Below is a small trained network, with its code and all its weights. Each question gives an input and a target symbol and asks what happens when units are switched off, that is, made to give their printed mean instead of their output.

import numpy as np


def w(rows, s, z=0):
    codes = np.array(rows[::2]) - 128.0
    scale = np.full(codes.shape[1], s)
    scale[-1] = z or s
    return codes * scale


def norm(h):
    return h / np.sqrt((h * h).mean(-1, keepdims=True) + 1e-5)


def f(y):
    return np.maximum(y, 0)


def softmax(a):
    e = np.exp(a - a.max(-1, keepdims=True))
    return e / e.sum(-1, keepdims=True)


def log_softmax(a):
    a = a - a.max(-1, keepdims=True)
    return a - np.log(np.exp(a).sum(-1, keepdims=True))


def net(x, mask):
    ids = ['ΛΦαδεμτ'.index(c) for c in x.split()]
    T = len(ids)
    res = E[ids] + P[:T]
    r = norm(res)
    for j in range(3):
        rows = slice(2 * j, 2 * j + 2)
        q, k, v = (r @ M[0][rows].T for M in (Q, K, V))
        z = softmax(np.where(np.tri(T) > 0, q @ k.T / 2**0.5, -1e9)) @ v
        o = O[0][rows]
        res = res + np.where(mask[j], z, o[:, -1]) @ o[:, :-1]
    y = f(norm(res) @ A[0][:, :-1].T + A[0][:, -1])
    res = res + np.where(mask[3:27], y, B[0][:, -1]) @ B[0][:, :-1]
    return log_softmax(norm(res)[-1] @ U[:, :-1].T + U[:, -1])


Q, K, V, O, A, B = {}, {}, {}, {}, {}, {}
E = w([
[140,208,34],'Λ',
[157,168,3],'Φ',
[117,220,4],'α',
[109,226,4],'δ',
[248,151,100],'ε',
[240,97,101],'μ',
[63,33,124],'τ',
],0.0063)
P = w([
[119,50,254],'0',
[140,195,21],'1',
[108,179,44],'2',
[116,180,55],'3',
[115,172,66],'4',
[118,165,69],'5',
[118,160,72],'6',
[124,149,76],'7',
[139,151,80],'8',
[150,136,83],'9',
[149,138,77],'10',
[136,170,67],'11',
],0.0057)
Q[0] = w([
[62,231,150],'H0',
[2,43,86],'H0',
[140,182,68],'H1',
[230,76,171],'H1',
[150,226,44],'H2',
[78,38,205],'H2',
],0.0099)
K[0] = w([
[201,121,100],'H0',
[142,143,250],'H0',
[164,90,112],'H1',
[162,173,166],'H1',
[170,68,210],'H2',
[88,211,18],'H2',
],0.012)
V[0] = w([
[243,157,158],'H0',
[92,201,72],'H0',
[99,2,159],'H1',
[221,109,138],'H1',
[205,210,249],'H2',
[144,104,181],'H2',
],0.0088)
O[0] = w([
[254,98,110,113],'H0',
[107,181,20,254],'H0',
[133,9,169,35],'H1',
[92,88,50,102],'H1',
[221,225,203,105],'H2',
[203,89,135,128],'H2',
],0.0069,0.0053)
A[0] = w([
[145,143,67,182],'N0',
[98,90,94,229],'N1',
[71,84,122,230],'N2',
[148,137,83,62],'N3',
[130,41,153,178],'N4',
[142,136,92,152],'N5',
[148,172,115,218],'N6',
[187,139,70,151],'N7',
[153,197,200,45],'N8',
[200,117,144,90],'N9',
[110,57,100,13],'N10',
[155,191,200,11],'N11',
[107,129,103,46],'N12',
[75,137,103,99],'N13',
[71,96,254,188],'N14',
[161,128,63,127],'N15',
[164,203,194,42],'N16',
[157,114,73,149],'N17',
[174,75,125,158],'N18',
[177,134,87,142],'N19',
[180,146,106,167],'N20',
[111,111,195,210],'N21',
[105,192,204,254],'N22',
[139,193,193,122],'N23',
],0.011,0.0028)
B[0] = w([
[123,112,193,254],'N0',
[134,79,124,203],'N1',
[181,74,94,184],'N2',
[115,147,163,181],'N3',
[206,132,155,156],'N4',
[116,117,166,198],'N5',
[166,110,161,227],'N6',
[91,135,175,232],'N7',
[143,13,60,148],'N8',
[110,129,173,146],'N9',
[177,144,92,147],'N10',
[163,8,100,142],'N11',
[112,115,138,151],'N12',
[118,105,155,189],'N13',
[60,174,254,149],'N14',
[107,117,161,222],'N15',
[128,51,47,156],'N16',
[121,140,165,202],'N17',
[140,170,100,144],'N18',
[90,127,167,200],'N19',
[122,105,179,195],'N20',
[124,197,211,141],'N21',
[186,103,73,160],'N22',
[148,70,87,152],'N23',
],0.0078,0.007)
U = w([
[190,122,57,3],'Λ',
[95,11,133,234],'Φ',
[199,111,114,54],'α',
[76,189,41,226],'δ',
[96,191,46,161],'ε',
[152,189,182,124],'μ',
[62,126,254,9],'τ',
],0.0097,0.0041)

Each question gives the input, a string of symbols that net reads in full, and the target symbol t.
The units are the heads (2 rows each of Q, K, V and O) and the neurons (one row each of A and B). Each row of codes is followed by its name. A weight is (code - 128) times the scale printed after its matrix; where a second scale follows, it is the last column's (O, A, B and U).
mask holds one flag per unit, heads first, then neurons. A switched-off unit (its flag False) gives its mean, the last column of its rows in O or B, instead of its output. The means were averaged over made-up inputs and are rounded, as every weight is.
A unit's drop is (log p(t) with every unit on - log p(t) with that unit switched off) / (log p(t) with every unit on - log p(t) with every unit switched off).
The circuit of an input: a set's keep is (log p(t) with only the set's units on - log p(t) with every unit switched off) / (log p(t) with every unit on - log p(t) with every unit switched off). Starting from the 12 units with the biggest drops (on a tie, the unit counted first), units are removed one at a time, each time the one whose removal leaves the highest keep (on an exact tie, the one counted first), for as long as the keep stays at least 0.8.
units of the circuit, in order: the units of the circuit, biggest drop first
unit that matters most: the unit with the biggest drop
which heads matter: for each layer, one digit per head in row order, 1 if its drop is at least 0.15 and else 0, layers parted by /
drop when u is switched off: that unit's drop, to one decimal
input α Λ μ, target δ: unit that matters most -> H1
input μ α Φ ε ε τ Φ, target μ: which heads matter -> 001
input τ δ Λ δ α, target τ: units of the circuit, in order -> [H1; N0]
input μ ε τ ε δ Φ ε μ Λ α δ, target μ: which heads matter -> 001
input δ δ τ τ Λ Φ ε α δ δ τ Φ, target Φ: which heads matter -> 001
input α α α δ δ ε, target δ: which heads matter -> 110
input τ α τ τ ε τ Φ δ, target Φ: which heads matter -> 011
input τ α δ τ α μ α α, target τ: which heads matter -> 000
input τ Λ Φ, target Φ: which heads matter -> 011
input α α τ δ Φ τ Φ α α α Φ, target δ: which heads matter -> 101
input α Φ α α τ ε Φ μ α Φ Φ, target δ: which heads matter -> 111
input Φ τ α Λ, target Φ: drop when H1 is switched off -> 0.3
input Φ τ Λ, target Φ: drop when H2 is switched off -> 0.2
input τ ε α, target Φ: units of the circuit, in order -> [H1]
input α δ τ τ α, target Φ: drop when H2 is switched off -> 0.7
